[[-77   4  32   7 -70  66   3]
 [-69 -25  34   7 -62  82  -1]]
->
[[-69 -25  34   7 -62  82  -1]
 [-77   4  32   7 -70  66   3]]

[[ -3   0 -20  16   8 -29 -47 -34   3 -58 -35]
 [-23 -37   1  -5 -65  -7  45  12  52   4  26]
 [ 16  34  -6  16  61 -47 -84 -36 -56 -84 -48]
 [ 18  32   9 -10  54  11 -22  -5 -47  16   0]
 [-15 -23 -10  15 -38 -36  -7 -10  29 -55 -14]]
->
[[ 18  32   9 -10  54  11 -22  -5 -47  16   0]
 [ 16  34  -6  16  61 -47 -84 -36 -56 -84 -48]
 [ -3   0 -20  16   8 -29 -47 -34   3 -58 -35]
 [-15 -23 -10  15 -38 -36  -7 -10  29 -55 -14]
 [-23 -37   1  -5 -65  -7  45  12  52   4  26]]

[[  9  22  -7  11  -8   8   4 -17 -17   1]
 [ -2 -37  72 -31  47 -14 -34  14  10  30]
 [-28 -73  64 -48  50 -44 -68  15  32  47]
 [ -8 -47  70 -37  53 -16 -43  31  11  30]
 [ 18  38 -45  28 -47  14  44 -19 -22  -3]
 [ 10  59 -85  51 -58  30  46 -37 -19 -48]
 [-12 -44  59 -35  49 -11 -42  31  23  15]
 [ 14 -34  68 -49  48  -1 -23  36  15  19]]
->
[[ 18  38 -45  28 -47  14  44 -19 -22  -3]
 [ 14 -34  68 -49  48  -1 -23  36  15  19]
 [ 10  59 -85  51 -58  30  46 -37 -19 -48]
 [  9  22  -7  11  -8   8   4 -17 -17   1]
 [ -2 -37  72 -31  47 -14 -34  14  10  30]
 [ -8 -47  70 -37  53 -16 -43  31  11  30]
 [-12 -44  59 -35  49 -11 -42  31  23  15]
 [-28 -73  64 -48  50 -44 -68  15  32  47]]

[[  0  26  13   4 -14]
 [-52 -84 -30  77  26]
 [ 89  88  55 -49 -70]
 [ 72  65  55 -12 -67]
 [ 32  73   0 -21 -21]
 [-62 -61 -29  48  30]]
->
[[ 89  88  55 -49 -70]
 [ 72  65  55 -12 -67]
 [ 32  73   0 -21 -21]
 [  0  26  13   4 -14]
 [-52 -84 -30  77  26]
 [-62 -61 -29  48  30]]

[[-42 -32 -16  49  54 -42 -44 -39  -4  34   9  16 -28]
 [ 10 -14   3 -64  14  -3 -78   1 -16 -16 -57 -66  15]
 [ 11  32  33  63  15 -27  22 -47 -36 -36  28   3  42]
 [-34  55  25  28  30 -29 -17  -8   8  67 -44 -17  33]
 [-22  47  51  85 -24 -51 -35  70 -14 -52  14 -27  24]
 [-10 -54  -8  54  27  51 -21  -8  10  26 -26  11  30]
 [ 17  43  55  41  70 -43  17 -25 -27  68  27 -49 -24]]
->
[[ 17  43  55  41  70 -43  17 -25 -27  68  27 -49 -24]
 [ 11  32  33  63  15 -27  22 -47 -36 -36  28   3  42]
 [ 10 -14   3 -64  14  -3 -78   1 -16 -16 -57 -66  15]
 [-10 -54  -8  54  27  51 -21  -8  10  26 -26  11  30]
 [-22  47  51  85 -24 -51 -35  70 -14 -52  14 -27  24]
 [-34  55  25  28  30 -29 -17  -8   8  67 -44 -17  33]
 [-42 -32 -16  49  54 -42 -44 -39  -4  34   9  16 -28]]

[[-81  44]
 [ 67 -77]
 [-16 -11]
 [ 41  36]
 [-58  61]
 [-76 -11]
 [ 44  54]
 [-17  35]
 [ 63 -24]
 [-75  70]
 [ 25   0]]
->
[[ 67 -77]
 [ 63 -24]
 [ 44  54]
 [ 41  36]
 [ 25   0]
 [-16 -11]
 [-17  35]
 [-58  61]
 [-75  70]
 [-76 -11]
 [-81  44]]

[[ 15  63]
 [-29  -7]
 [  5  63]
 [ 55  -3]
 [-32 -73]]
->
[[ 55  -3]
 [ 15  63]
 [  5  63]
 [-29  -7]
 [-32 -73]]

[[-11  32 -28  14  -2   5]
 [ -1  -5 -21  27  72 -38]
 [  0  -7 -20  27  75 -39]]
->
[[  0  -7 -20  27  75 -39]
 [ -1  -5 -21  27  72 -38]
 [-11  32 -28  14  -2   5]]

[[-71   7 -36 -40   9 -34   7 -83   8 -33 -43 -29   8 -38 -27]
 [-41 -19  30  31 -20  24 -19 -49 -19  24  32  23 -19  25  23]
 [-40   4  27  28   4  21   4 -49   4  21  28  20   4  22  21]
 [ 77  -4  46  49  -4  41  -4  82  -4  40  51  37  -4  46  36]]
->
[[ 77  -4  46  49  -4  41  -4  82  -4  40  51  37  -4  46  36]
 [-40   4  27  28   4  21   4 -49   4  21  28  20   4  22  21]
 [-41 -19  30  31 -20  24 -19 -49 -19  24  32  23 -19  25  23]
 [-71   7 -36 -40   9 -34   7 -83   8 -33 -43 -29   8 -38 -27]]
---
[[-26  -5  -1  -4   2]
 [  3 -25  35   9  70]]
->
[[ -5  -1]
 [-25  35]]

[[ 44  70  29]
 [ 34  54  22]
 [-18 -17 -20]]
->
[[70 29]
 [54 22]]

[[-40 -31   0  45]
 [ 69  54   5 -67]
 [-65 -52  -5  63]]
->
[[-31   0]
 [ 54   5]]

[[-66 -46 -48 -37]
 [ 38 -19 -18  73]
 [ 62 -12  -8 -36]
 [-10   2  61  63]
 [-29  -3 -66 -36]]
->
[[-46 -48]
 [-19 -18]]

[[-68  -1  67]
 [-53 -79  59]
 [-38   2 -43]]
->
[[ -1  67]
 [-79  59]]

[[ 12  69  -6]
 [  9  85 -24]
 [ 12  67  -4]]
->
[[ 69  -6]
 [ 85 -24]]

[[-74   5  12 -14]
 [ 32  40  61 -22]
 [  0 -12  15  23]]
->
[[ 5 12]
 [40 61]]
---
[[ 24 -21  30  44  61]
 [ -4 -22  73  41  61]
 [ 14 -11  13  26  35]
 [-13  15 -24 -32 -43]]
->
[[ -4 -22  73]
 [ 14 -11  13]]

[[-66   2  19  71]
 [ -6  -9 -10 -12]
 [-22  28  -9  18]]
->
[[ -6  -9 -10]
 [-22  28  -9]]

[[ 15  -6  16 -26 -22]
 [ 29   9  25  45  37]
 [-50 -38 -28 -82 -73]
 [-47 -17 -29 -63 -17]
 [-22   7 -43  -1 -23]]
->
[[ 29   9  25]
 [-50 -38 -28]]

[[ -1   5   2  -3   3]
 [  5  35  49 -39  40]
 [-25  34  -4  -8  10]
 [ 13  23  20   5  23]
 [ 59  28  32 -63   7]]
->
[[  5  35  49]
 [-25  34  -4]]

[[59 75 72 73 58]
 [63 73 78 78 69]
 [77 69 64 73 70]]
->
[[63 73 78]
 [77 69 64]]

[[-22 -73 -36 -39  -6]
 [-33 -61 -37 -68  11]
 [-30 -59 -21 -42  -4]]
->
[[-33 -61 -37]
 [-30 -59 -21]]

[[-58   7  56  27  58]
 [ 38  38  67 -29   8]
 [-79 -42 -23 -29 -74]
 [ 53  42 -33 -39 -79]
 [ 17  28 -33   7  52]]
->
[[ 38  38  67]
 [-79 -42 -23]]

[[-70  14 -36 -14]
 [ 17 -23  21  23]
 [ 22  -8  31   9]
 [ 14  24  12   2]]
->
[[ 17 -23  21]
 [ 22  -8  31]]

[[-3 74 27]
 [-8 85 34]
 [-5 79 31]]
->
[[-8 85 34]
 [-5 79 31]]
